Each row is followed by its class.
-301 -148 -409 180 -460 181 224 -44 432 -81 116 -109 135 243 178 -12 -85 -63 -464 -24 -58 520 -107 -10 -305 -10 27 -297 13 -25 52 -10 342 -603 -320 -395 -313 -170 155 -182 -254 -200 | q_150
260 -56 -279 -177 353 457 124 71 -203 7 267 -87 71 35 605 -279 -543 53 112 -9 228 772 -62 -166 -27 -4 65 475 -145 -340 -147 -4 -58 279 118 -160 275 -28 -114 188 152 -133 | q_230
-268 151 -100 -92 217 99 20 28 -101 -8 453 163 -196 11 55 -270 -575 131 152 222 431 409 -150 -141 88 -5 -96 321 -161 -283 -32 15 103 492 228 167 254 134 -140 300 191 153 | q_434
18 -62 201 119 51 286 -7 136 -145 -312 -247 175 -215 -61 -352 18 -198 275 -43 340 589 -64 -109 -364 -217 -18 -173 144 39 -49 -151 -123 -209 -36 70 101 -151 -24 -64 -152 -167 28 | q_434
51 -158 12 -21 -75 425 -50 109 -69 -394 -345 142 -174 -28 -261 52 -177 159 -161 219 623 -129 -115 -381 -154 -41 -187 111 77 43 -44 -56 -253 -166 9 154 -122 -120 8 -92 -256 -3 | q_780
-182 -11 115 47 41 232 -24 121 -82 -361 -207 115 -266 -168 -403 -75 -188 188 -156 298 521 -39 -111 -349 -109 1 -203 133 -15 -98 -57 -112 -201 -31 84 142 -99 53 0 5 -169 23 | q_434
-278 -141 -410 208 -523 230 218 -16 425 -171 139 -94 137 258 246 -96 -221 -97 -463 85 17 563 -167 -15 -362 113 -57 -197 0 -50 14 -48 270 -552 -284 -370 -372 -141 221 -111 -298 -203 | q_780
-82 -216 189 251 64 283 -1 -103 100 -315 -204 -340 310 100 -280 -298 99 45 -228 -45 -182 -155 70 -171 -40 12 -14 -177 -93 92 29 -176 -454 -48 247 24 -427 -243 -231 -47 -137 -361 | q_704
-322 -101 -347 164 -447 174 284 -108 399 -117 129 -20 275 256 111 -39 -18 -60 -419 62 -71 505 -181 -10 -324 -40 -1 -242 14 -60 10 -48 262 -532 -262 -394 -306 -211 185 -219 -273 -218 | q_780
170 139 -315 -90 400 97 -152 -64 -77 -17 -62 103 318 8 17 88 -124 238 -404 -118 82 330 -93 45 53 129 64 310 -208 -106 298 -352 -421 226 380 -355 -232 -443 -141 45 -6 24 | q_980
-103 -62 -13 -32 39 336 19 121 -86 -386 -288 167 -181 -18 -347 3 -141 206 -223 234 637 -160 -109 -363 -154 -83 -186 100 143 -6 -41 -98 -263 -38 72 132 -123 -24 -26 -132 -247 -6 | q_780
-44 -75 174 -37 111 294 33 174 -139 -248 -279 225 -194 -40 -449 14 -88 358 -124 230 755 -196 -65 -319 -237 -63 -214 115 42 43 -88 -102 -300 -114 60 31 -177 -46 -19 -226 -227 91 | q_434
-34 392 138 256 -223 181 312 11 -157 206 231 -120 187 84 183 -38 92 -265 27 -652 -256 159 -123 34 212 -128 -165 -48 249 446 -139 -104 248 223 -180 -283 -419 -158 458 -235 39 -230 | q_150
124 3 151 -400 393 328 -122 102 -28 114 385 121 -268 158 -104 -239 -538 260 204 -14 694 -90 154 -9 191 53 -137 204 -120 125 93 107 -245 466 140 284 64 210 -122 205 28 153 | q_434
-137 -16 179 -98 271 575 -9 -263 -98 -221 320 121 53 212 -441 -320 -632 475 240 443 877 165 -42 -494 -169 21 -286 105 -157 -44 -53 -108 -554 389 332 256 132 -115 -162 -62 -268 109 | q_68
-254 117 -502 528 -258 73 231 78 -316 -16 -32 35 102 -124 208 23 -2 -98 -124 63 106 175 -128 -407 -525 -21 -14 -19 39 -128 -332 -84 174 -244 -229 -46 -314 27 323 -323 11 -40 | q_704
-175 -236 -402 -445 223 408 98 -54 218 5 361 104 12 177 99 -178 -712 32 -275 31 648 -35 240 42 -192 -81 43 214 -136 37 268 57 -77 312 125 407 145 -18 32 -2 -51 29 | q_150
-200 -155 -312 146 -425 210 235 -46 393 -157 34 -135 153 236 269 -77 -118 -30 -399 24 -183 535 -158 -29 -226 45 -12 -149 45 -36 28 -58 265 -552 -265 -462 -296 -230 184 -127 -308 -270 | q_573
-278 -169 -374 241 -388 105 222 -34 407 -166 100 -121 167 250 155 -35 -118 -65 -445 83 -223 503 -131 -41 -350 31 41 -279 -40 -142 49 -14 297 -544 -279 -386 -304 -162 131 -176 -263 -222 | q_434
-60 219 -300 -58 206 21 -67 -121 50 -172 -21 19 546 -94 47 -8 -74 -20 -357 -100 -182 329 -151 152 -11 239 22 388 -82 -73 217 -434 -386 264 397 -211 -305 -474 77 105 -37 -88 | q_980
-568 191 -127 151 468 -102 71 -171 163 -325 246 202 -42 -129 -417 86 -10 302 -174 249 44 38 -70 -226 -19 -62 -13 -181 -247 -202 153 -231 9 209 175 -64 6 -113 -9 143 -288 -171 | q_573
-140 -90 52 -15 38 313 -6 134 -113 -401 -312 215 -255 -22 -536 64 -128 349 -194 400 850 -308 -80 -340 -200 -130 -138 58 23 13 -38 -144 -242 -68 39 171 -171 25 -54 -210 -247 42 | q_68
144 -78 -219 -381 360 601 179 32 -117 82 257 147 34 66 199 -101 -878 443 -37 21 715 208 -28 -229 64 -119 -107 467 -149 -1 190 -38 -146 530 220 231 323 -72 -298 7 105 -10 | q_230
-133 -120 126 -23 54 340 -27 96 -104 -386 -308 170 -208 -94 -512 18 -200 225 -144 294 680 -173 -75 -376 -179 -62 -123 78 48 59 -58 -120 -301 -83 32 178 -135 -74 -1 -147 -261 73 | q_434
-57 -112 131 21 -46 308 -39 130 -78 -250 -400 161 -182 -54 -531 53 -101 329 -128 331 852 -260 -108 -378 -219 -70 -173 46 98 99 -92 -96 -287 -120 43 179 -159 -84 -18 -184 -267 76 | q_434
76 -171 -320 -235 38 431 -12 -4 -137 -169 279 72 -201 108 241 -279 -542 55 37 212 404 542 112 -134 -64 -4 117 14 -161 -457 -171 123 39 217 -8 161 161 19 -50 54 96 122 | q_150
-427 -35 51 293 214 115 8 -181 -292 -522 -96 -70 -301 -79 -279 -97 -140 287 53 60 188 -1 -60 -476 -142 27 -260 -230 -354 67 -217 -405 -104 -218 53 -293 -152 70 -287 -167 -312 -33 | q_780
-125 293 -136 -95 309 -14 -26 -146 36 -174 114 100 301 -63 -218 125 -36 40 -335 -132 -16 248 -19 169 34 -62 -73 218 -47 0 189 -433 -405 292 357 -221 -326 -333 -51 -118 44 -98 | q_704
3 -157 13 -102 -29 381 22 213 -133 -288 -291 226 -164 -87 -296 26 -148 280 -189 245 786 -174 -47 -292 -216 -32 -97 90 14 28 -111 -45 -268 -168 16 167 -162 -4 -24 -203 -140 50 | q_150
49 -58 177 30 -2 302 -59 114 -142 -278 -285 186 -135 -71 -383 31 -193 215 -60 200 606 -168 -145 -368 -113 -73 -190 186 141 26 -94 7 -264 -48 44 201 -153 -64 -97 -136 -207 46 | q_704
-570 222 -215 276 220 -173 79 -193 184 -262 224 227 146 -176 -339 6 11 197 -170 171 -261 -23 -117 -224 43 -18 4 -45 -176 -129 205 -134 129 169 89 -66 -63 -204 95 143 -294 -182 | q_980
-579 197 98 281 285 -200 15 -211 230 -237 210 204 12 -109 -556 107 -35 273 -155 221 -86 -134 -111 -192 93 -44 -75 -118 -199 -75 254 -145 30 191 151 8 -19 -199 -58 199 -363 -27 | q_68
-596 132 -220 232 384 -194 20 -217 135 -248 112 174 -24 -165 -467 32 68 340 -180 288 -4 46 -99 -410 -43 -103 -3 -78 -215 -225 155 -98 8 58 67 30 92 -142 -65 121 -302 -142 | q_980
-376 -104 -501 143 -362 136 261 -25 420 -145 150 -102 214 209 151 -77 -104 -34 -474 34 -55 527 -152 12 -339 35 38 -192 -40 -60 91 -61 286 -562 -273 -402 -297 -148 167 -178 -247 -254 | q_230
-10 -213 170 -30 36 430 -141 -161 -38 -229 236 -60 -266 262 -97 -246 -860 63 264 330 696 228 -52 -347 -88 -9 -333 103 137 43 -26 36 -188 329 119 327 323 -142 -312 296 -176 276 | q_68
22 -96 246 28 -38 287 9 132 -159 -218 -264 182 -200 -62 -437 -26 -262 373 -40 284 667 -226 -81 -326 -140 -6 -194 108 44 -1 -147 -75 -234 -31 54 234 -238 -49 -40 -157 -178 135 | q_573
-3 469 84 -41 264 2 69 -118 -29 0 100 130 450 -217 -202 -10 56 141 -188 -147 -37 329 -105 207 100 102 -52 277 -73 -109 133 -479 -321 478 433 -207 -213 -313 16 -53 150 -38 | q_68
62 108 -616 -506 594 394 12 54 -186 223 310 192 -213 133 143 -139 -632 368 -141 -104 899 355 -31 -145 63 -109 93 397 -246 -95 173 15 -158 515 105 -72 318 63 -121 16 128 66 | q_980
-71 -67 157 94 -77 329 33 144 -134 -359 -262 115 -170 -71 -288 9 -177 203 -130 217 500 -127 -70 -298 -118 22 -186 111 29 27 -71 -128 -180 -53 4 125 -189 -69 63 -81 -200 62 | q_434
-42 319 -149 -69 336 122 87 -299 140 -47 -67 45 458 -144 -150 33 -79 294 -373 -179 29 -17 -8 9 74 111 -158 316 3 144 329 -620 -632 329 428 -82 -269 -594 -17 -79 -109 -76 | q_573
48 -302 22 148 111 390 -14 -79 -1 -245 -227 -358 207 41 26 -273 43 -34 -238 -158 -157 -87 221 -160 -71 86 189 -183 -193 71 -26 -205 -331 -100 120 -1 -356 -211 -122 -47 -46 -292 | q_150
-7 -141 104 263 112 243 -60 -52 49 -216 -139 -292 192 13 -137 -314 -59 172 -148 12 -5 -89 151 -87 22 158 121 66 -240 13 10 -302 -414 33 275 -4 -462 -158 -262 23 -15 -194 | q_230
-522 191 -14 210 427 -166 -3 -282 210 -250 221 164 22 -69 -543 80 127 291 -94 200 -98 -168 -55 -230 130 -105 -55 -283 -197 -39 207 -81 -31 100 118 22 95 -87 -151 208 -368 -185 | q_434
-321 -30 -343 288 -424 161 186 -100 386 -157 137 -91 138 191 154 -130 -136 -109 -399 26 -188 520 -144 -24 -205 62 -13 -216 -13 -65 75 -56 330 -470 -286 -387 -326 -192 206 -71 -294 -210 | q_780
117 -243 272 247 167 363 -44 -46 -49 -269 -249 -333 198 28 -118 -307 21 83 -104 -98 -117 -4 172 -204 -23 114 35 -87 -123 179 -56 -298 -421 -29 252 -112 -322 -234 -196 -15 -131 -281 | q_150
-65 288 -637 5 281 -80 -48 -165 -42 -49 -89 94 482 -97 0 157 75 92 -439 -23 -105 297 -41 143 -103 108 203 329 -180 -167 260 -507 -251 298 319 -337 -125 -429 45 -83 97 -66 | q_434
-34 55 -421 335 -214 199 170 188 -245 -115 20 -60 -21 150 188 17 -184 -40 -368 -150 289 -28 -90 -291 -210 -34 -198 7 3 173 123 -76 70 -148 -169 -324 -282 -90 236 -362 -166 -56 | q_573
-525 164 16 278 464 -225 -13 -222 123 -309 202 110 -37 -285 -383 40 -44 215 -44 159 -459 -54 -66 -117 127 60 46 -142 -335 -255 112 -124 145 254 198 -14 29 -105 -127 298 -281 -180 | q_434
-644 117 -160 213 374 -133 39 -142 194 -182 111 205 -3 -263 -490 -25 -71 412 -210 215 300 -68 -97 -335 -29 -51 -24 -26 -149 -44 221 -264 33 114 94 10 -94 -219 -57 248 -344 -47 | q_704
-409 245 10 276 328 -162 -46 -185 130 -250 254 155 131 -114 -540 37 -60 254 -72 235 -172 47 -206 -199 129 -49 -56 -74 -167 -243 163 76 -120 212 222 78 -7 -159 -169 195 -243 -173 | q_704
-4 -97 138 83 7 299 4 112 -147 -329 -338 179 -203 -84 -432 57 -191 327 -94 319 650 -104 -85 -391 -221 -59 -102 138 34 -52 -130 -95 -180 -95 32 160 -121 -26 -59 -224 -180 44 | q_434
-542 195 -64 13 603 -224 -39 -156 208 -179 340 278 -133 -111 -535 133 -24 271 -210 90 -36 -100 -10 -128 169 -95 80 -108 -293 -93 259 -77 51 213 118 -55 45 -26 -98 193 -295 -103 | q_230
-48 108 -81 420 51 291 25 105 -215 -71 77 0 -120 36 -144 95 -216 346 -75 179 196 70 -125 -468 -24 29 -109 13 -349 -58 -5 -331 -3 111 56 -50 -336 30 -15 -195 -45 -57 | q_434
-73 -111 263 5 127 329 63 69 -194 -302 -285 166 -212 -162 -436 -14 -174 391 -11 263 578 -110 -41 -389 -229 -53 -147 85 -28 -47 -152 -174 -197 -60 73 166 -83 -19 -70 -176 -132 69 | q_68
-561 257 -2 299 446 -78 25 -328 47 -353 -15 166 26 -363 -439 -28 29 366 81 192 -84 -85 -129 -462 59 80 -107 109 -65 11 67 -269 -35 141 130 -1 177 -314 66 323 -464 -164 | q_573
-44 -29 89 4 -18 325 46 52 -130 -304 -259 194 -118 -88 -354 -25 -186 263 -106 164 552 -99 -91 -376 -160 -78 -171 163 87 22 -96 -114 -184 -43 -2 126 -177 -106 55 -182 -143 -10 | q_704
122 -237 324 144 147 284 15 -78 29 -104 -206 -390 259 6 -27 -312 124 62 -83 -154 -262 -52 149 -129 51 65 69 -127 -96 142 -51 -201 -410 -37 242 -6 -309 -220 -205 -48 -56 -323 | q_980
83 293 -178 117 105 84 -66 -242 -53 -77 16 56 607 -3 -5 -33 -181 107 -235 -172 -51 258 -65 77 -3 213 -36 511 -15 97 244 -385 -435 203 241 -230 -526 -504 61 -38 19 -34 | q_230
-40 139 -426 107 -135 42 110 288 -321 304 113 87 36 -141 149 -22 -8 0 -161 -215 291 315 105 127 -245 88 256 74 -176 -36 -45 -324 167 95 -79 -272 -601 59 366 -444 356 239 | q_230
26 -169 93 -82 39 342 29 197 -103 -274 -302 146 -218 -47 -305 92 -232 349 -159 276 782 -160 -67 -397 -206 -89 -163 50 36 17 -103 -102 -288 -118 44 226 -154 -41 -60 -191 -149 28 | q_573
-575 181 -65 257 451 -112 35 -238 116 -295 156 216 -5 -168 -483 78 -70 450 -98 239 45 -176 -79 -387 76 -53 -100 -40 -230 0 199 -273 23 131 94 -34 36 -252 -58 232 -386 -116 | q_150
77 -267 135 218 110 406 -28 -50 40 -328 -233 -410 246 77 -22 -277 -44 -23 -221 -118 -241 -80 155 -210 21 103 50 -85 -85 106 55 -213 -454 27 233 22 -384 -262 -161 1 -157 -337 | q_230
-57 422 -272 151 94 -49 -155 -254 -12 -127 189 110 450 -122 -93 -148 -157 -127 -326 69 -110 333 -133 252 -53 264 70 224 -177 -362 166 -287 -306 409 394 -249 -435 -258 40 43 58 -4 | q_68
-550 39 -125 168 454 -70 -2 -206 153 -419 237 187 -41 -69 -499 90 -111 306 -200 231 -190 -129 -65 -248 133 -69 -26 -99 -301 -144 297 -85 49 136 139 80 69 -65 -212 288 -351 -171 | q_573
-147 -254 -370 162 -393 266 201 -45 393 -145 117 -160 136 264 281 -17 -153 -79 -404 5 -121 525 -79 -50 -333 51 39 -315 -62 -30 -13 -33 233 -651 -315 -402 -311 -196 147 -117 -287 -237 | q_573
-57 16 151 94 13 261 -30 156 -150 -316 -180 195 -205 -166 -340 -15 -265 200 -65 235 573 -81 -88 -325 -138 57 -188 160 8 -30 -107 -130 -182 -10 39 197 -180 -6 -5 -50 -137 112 | q_230
-246 -191 -383 177 -479 202 239 -29 429 -95 112 -121 161 250 186 -68 -88 -56 -454 93 -4 518 -136 -78 -362 16 7 -312 26 -69 41 -7 259 -596 -292 -360 -310 -181 191 -206 -281 -210 | q_434
-180 467 -348 -60 454 -164 61 -213 1 -105 177 87 340 -78 19 -108 -188 67 -344 -128 -59 389 -140 192 47 119 -47 497 -89 -154 188 -455 -274 358 259 -240 -239 -280 67 107 41 -100 | q_150
16 -124 20 118 28 338 -73 134 -148 -456 -395 138 -163 -107 -289 67 -236 96 -175 245 478 -206 -130 -426 -184 -17 -162 157 110 -15 -22 -15 -223 -46 41 170 -70 -63 -62 -68 -295 -25 | q_780
-56 432 -290 -25 478 -128 -71 -204 -134 10 153 242 396 -169 -225 108 137 158 -254 -113 -208 143 59 285 151 56 163 257 -361 -237 175 -286 -255 409 372 -32 -91 -109 -174 -39 178 -54 | q_150
-662 232 -155 260 427 -228 69 -231 96 -280 329 217 23 -210 -472 -74 -185 206 -157 196 -158 31 -77 -127 -6 82 108 4 -259 -222 200 -205 98 355 127 -44 -39 -105 75 222 -253 -41 | q_704
22 -236 190 180 182 349 24 -128 1 -204 -170 -332 299 52 -116 -312 31 108 -162 -111 -138 -2 90 -227 -44 47 77 8 -112 116 -7 -191 -474 -76 222 -9 -371 -280 -213 -30 -87 -308 | q_68
-22 369 -139 -135 427 -33 5 -167 62 35 94 81 454 -119 -151 -146 -159 244 -255 -297 -12 315 -183 104 121 164 -209 351 -44 63 281 -536 -445 407 501 -279 -296 -504 -72 99 5 -37 | q_150
-190 -51 -364 -369 174 422 128 -58 69 3 297 27 -152 29 375 -167 -460 173 41 28 509 407 -106 -170 75 21 -160 391 -140 -97 187 -56 -40 296 156 88 457 -10 -43 310 39 65 | q_434
-269 -128 -320 191 -389 241 250 9 453 -158 68 -129 152 175 150 13 -100 -77 -518 26 -62 402 -124 -117 -305 25 -30 -282 42 6 86 -112 205 -529 -261 -384 -284 -218 189 -185 -330 -254 | q_230
-183 223 1 161 -319 106 -158 191 -22 -97 168 19 -202 -43 -75 60 212 -170 -135 -41 185 516 -114 -226 142 74 -3 -249 3 23 -29 -288 131 65 -6 -83 -449 113 164 -136 195 4 | q_150
95 248 -139 -196 407 91 86 -110 2 159 -22 79 525 -139 119 45 -36 216 -336 -226 -25 92 -64 108 38 138 -13 465 -37 54 285 -490 -423 312 362 -280 -255 -498 66 -32 11 -38 | q_434
-232 -171 -182 248 -496 227 234 -104 431 -157 120 -129 178 280 81 -56 -126 -29 -390 83 -226 439 -101 -33 -254 20 -43 -307 23 -51 36 47 221 -604 -278 -332 -354 -159 145 -192 -360 -229 | q_573
